Below are the code and all the weights of a small trained network. Each question names an input and a target symbol and asks about switching units off, where a switched-off unit gives its printed mean instead of its output.

import numpy as np


def w(rows, s, z=0):
    codes = np.array(rows[::2]) - 128.0
    scale = np.full(codes.shape[1], s)
    scale[-1] = z or s
    return codes * scale


def f(y):
    return np.maximum(y, 0)


def softmax(a):
    e = np.exp(a - a.max(-1, keepdims=True))
    return e / e.sum(-1, keepdims=True)


def log_softmax(a):
    a = a - a.max(-1, keepdims=True)
    return a - np.log(np.exp(a).sum(-1, keepdims=True))


def net(x, mask):
    ids = ['αγδεζηθλμπστφψω'.index(c) for c in x.split()]
    T = len(ids)
    res = E[ids] + P[:T]
    u = 0
    for l in range(3):
        r = res
        for j in range(2):
            rows = slice(3 * j, 3 * j + 3)
            q, k, v = (r @ M[l][rows].T for M in (Q, K, V))
            z = softmax(np.where(np.tri(T) > 0, q @ k.T / 3**0.5, -1e9)) @ v
            o = O[l][rows]
            res = res + np.where(mask[u + j], z, o[:, -1]) @ o[:, :-1]
        u += 2
        y = f(res @ A[l][:, :-1].T + A[l][:, -1])
        res = res + np.where(mask[u : u + 4], y, B[l][:, -1]) @ B[l][:, :-1]
        u += 4
    return log_softmax(res[-1] @ U[:, :-1].T + U[:, -1])


Q, K, V, O, A, B = {}, {}, {}, {}, {}, {}
E = w([
[199,122,102],'α',
[113,85,195],'γ',
[13,130,155],'δ',
[117,140,77],'ε',
[119,100,127],'ζ',
[188,144,75],'η',
[124,184,123],'θ',
[173,141,119],'λ',
[92,131,38],'μ',
[151,165,89],'π',
[87,183,89],'σ',
[177,112,42],'τ',
[163,75,3],'φ',
[128,145,79],'ψ',
[120,141,77],'ω',
],0.017)
P = w([
[151,172,121],'0',
[9,100,24],'1',
[61,104,64],'2',
[83,117,91],'3',
[89,110,90],'4',
[64,126,99],'5',
[85,132,112],'6',
[84,116,103],'7',
[72,122,108],'8',
],0.011)
Q[0] = w([
[183,104,159],'0.h0',
[21,225,105],'0.h0',
[156,119,85],'0.h0',
[65,72,104],'0.h1',
[105,1,44],'0.h1',
[80,63,177],'0.h1',
],0.0094)
K[0] = w([
[121,159,84],'0.h0',
[183,156,161],'0.h0',
[140,50,129],'0.h0',
[134,243,189],'0.h1',
[152,96,247],'0.h1',
[61,177,158],'0.h1',
],0.011)
V[0] = w([
[149,126,153],'0.h0',
[184,133,148],'0.h0',
[255,161,199],'0.h0',
[142,214,198],'0.h1',
[121,16,123],'0.h1',
[139,162,209],'0.h1',
],0.0091)
O[0] = w([
[195,149,151,89],'0.h0',
[152,32,135,85],'0.h0',
[254,66,131,1],'0.h0',
[175,134,216,75],'0.h1',
[83,117,92,110],'0.h1',
[183,162,190,54],'0.h1',
],0.0066,0.0062)
A[0] = w([
[52,181,129,147],'0.n0',
[42,37,186,121],'0.n1',
[54,40,223,1],'0.n2',
[60,2,10,27],'0.n3',
],0.0078,0.0059)
B[0] = w([
[176,63,172,237],'0.n0',
[220,116,106,161],'0.n1',
[16,246,29,137],'0.n2',
[144,172,163,246],'0.n3',
],0.012,0.011)
Q[1] = w([
[215,91,193],'1.h0',
[241,52,248],'1.h0',
[248,116,198],'1.h0',
[115,99,130],'1.h1',
[127,141,164],'1.h1',
[111,42,127],'1.h1',
],0.016)
K[1] = w([
[74,254,69],'1.h0',
[14,217,108],'1.h0',
[73,168,78],'1.h0',
[101,97,130],'1.h1',
[155,122,136],'1.h1',
[130,156,92],'1.h1',
],0.021)
V[1] = w([
[43,162,76],'1.h0',
[95,228,244],'1.h0',
[105,91,72],'1.h0',
[150,134,183],'1.h1',
[183,150,152],'1.h1',
[186,112,154],'1.h1',
],0.011)
O[1] = w([
[144,255,207,2],'1.h0',
[25,176,35,42],'1.h0',
[208,161,228,102],'1.h0',
[42,60,145,63],'1.h1',
[92,103,106,106],'1.h1',
[54,126,79,79],'1.h1',
],0.0073,0.0038)
A[1] = w([
[194,175,254,6],'1.n0',
[137,145,99,148],'1.n1',
[125,56,143,170],'1.n2',
[118,68,110,49],'1.n3',
],0.0098,0.012)
B[1] = w([
[83,116,24,165],'1.n0',
[130,131,152,190],'1.n1',
[90,160,60,253],'1.n2',
[134,83,252,162],'1.n3',
],0.011,0.0056)
Q[2] = w([
[136,167,160],'2.h0',
[169,153,166],'2.h0',
[148,136,197],'2.h0',
[138,181,250],'2.h1',
[111,124,53],'2.h1',
[107,216,152],'2.h1',
],0.017)
K[2] = w([
[98,138,50],'2.h0',
[173,136,91],'2.h0',
[127,254,74],'2.h0',
[35,134,49],'2.h1',
[167,89,164],'2.h1',
[93,57,93],'2.h1',
],0.015)
V[2] = w([
[160,83,112],'2.h0',
[175,187,86],'2.h0',
[80,64,245],'2.h0',
[222,73,123],'2.h1',
[168,128,61],'2.h1',
[210,216,151],'2.h1',
],0.012)
O[2] = w([
[141,109,215,165],'2.h0',
[3,72,127,144],'2.h0',
[245,182,162,2],'2.h0',
[174,24,226,140],'2.h1',
[2,45,178,210],'2.h1',
[89,185,249,79],'2.h1',
],0.0073,0.0078)
A[2] = w([
[148,39,220,3],'2.n0',
[142,199,228,214],'2.n1',
[66,68,2,157],'2.n2',
[51,164,213,180],'2.n3',
],0.0093,0.0055)
B[2] = w([
[76,176,65,168],'2.n0',
[254,62,40,146],'2.n1',
[174,173,225,254],'2.n2',
[180,142,54,184],'2.n3',
],0.0086,0.025)
U = w([
[154,67,97,145],'α',
[232,176,153,95],'γ',
[161,237,103,61],'δ',
[185,147,73,124],'ε',
[127,154,151,255],'ζ',
[67,88,161,137],'η',
[167,202,218,102],'θ',
[214,105,204,110],'λ',
[116,197,13,119],'μ',
[124,137,253,144],'π',
[118,215,149,122],'σ',
[60,128,40,105],'τ',
[35,196,121,102],'φ',
[164,144,78,139],'ψ',
[185,148,71,120],'ω',
],0.0077,0.0098)

Each question gives the input, a string of symbols that net reads in full, and the target symbol t.
The units are the heads (3 rows each of Q, K, V and O) and the neurons (one row each of A and B). Each row of codes is followed by its name. A weight is (code - 128) times the scale printed after its matrix; where a second scale follows, it is the last column's (O, A, B and U).
mask holds one flag per unit, layer by layer, with each layer's heads first. A switched-off unit (its flag False) gives its mean, the last column of its rows in O or B, instead of its output. The means were averaged over made-up inputs and are rounded, as every weight is.
A unit's drop is (log p(t) with every unit on - log p(t) with that unit switched off) / (log p(t) with every unit on - log p(t) with every unit switched off).
The circuit of an input: a set's keep is (log p(t) with only the set's units on - log p(t) with every unit switched off) / (log p(t) with every unit on - log p(t) with every unit switched off). Starting from the 12 units with the biggest drops (on a tie, the unit counted first), units are removed one at a time, each time the one whose removal leaves the highest keep (on an exact tie, the one counted first), for as long as the keep stays at least 0.8.
circuit, biggest first: the units of the circuit, biggest drop first
top k neurons: the k neurons with the biggest drops, biggest first
heads that matter: for each layer, one digit per head in row order, 1 if its drop is at least 0.15 and else 0, layers parted by /
input λ ε ε τ, target λ: heads that matter => 11 / 11 / 01
input δ π ψ, target δ: heads that matter => 11 / 10 / 11
input λ δ μ δ π φ δ, target λ: heads that matter => 11 / 11 / 01
input α α δ η, target α: circuit, biggest first => 0.h0; 1.h0
input μ π α γ θ θ γ, target μ: circuit, biggest first => 1.h0; 2.h1; 0.n2; 0.n0
input α η ω δ π, target α: circuit, biggest first => 0.h0; 1.h0
input γ η σ ω α ω, target γ: circuit, biggest first => 1.h1; 2.h0
input δ π μ, target δ: circuit, biggest first => 2.n2; 2.h1; 0.h0
input μ ψ λ φ, target μ: top 3 neurons => 0.n3; 2.n2; 0.n0
input α π ε ω ψ τ, target α: circuit, biggest first => 0.h0; 1.h0
input π γ ζ, target π: heads that matter => 11 / 10 / 11
input α μ λ σ η, target α: heads that matter => 11 / 11 / 11
input η ζ ζ π π φ, target η: circuit, biggest first => 0.h0; 2.h1; 2.n0
input λ ζ τ, target λ: circuit, biggest first => 0.h0; 1.h0; 2.n2
input γ μ ω γ, target γ: heads that matter => 11 / 11 / 11
input μ φ τ, target μ: top 4 neurons => 0.n3; 2.n3; 0.n0; 1.n2
input μ λ η μ α γ μ μ, target μ: heads that matter => 11 / 10 / 11
input μ τ α α μ φ φ α δ, target μ: top 4 neurons => 0.n3; 0.n2; 2.n3; 2.n2
input τ π ε, target τ: top 3 neurons => 1.n0; 2.n0; 2.n2
input γ ψ γ ε, target γ: top 4 neurons => 2.n2; 0.n2; 1.n3; 0.n0
input η α τ π, target η: top 3 neurons => 0.n0; 0.n3; 2.n0
input α ψ μ, target α: top neuron => 0.n0
input μ η μ ω φ σ, target μ: top 2 neurons => 0.n3; 2.n3
input φ η η η μ σ, target φ: heads that matter => 01 / 11 / 11
input π ω η μ, target π: heads that matter => 11 / 11 / 00
input γ τ μ ψ μ, target γ: top 3 neurons => 2.n2; 1.n3; 0.n0
input η π ω η ε ω, target η: heads that matter => 11 / 11 / 01
input π θ η, target π: top 4 neurons => 0.n0; 2.n2; 0.n3; 2.n3
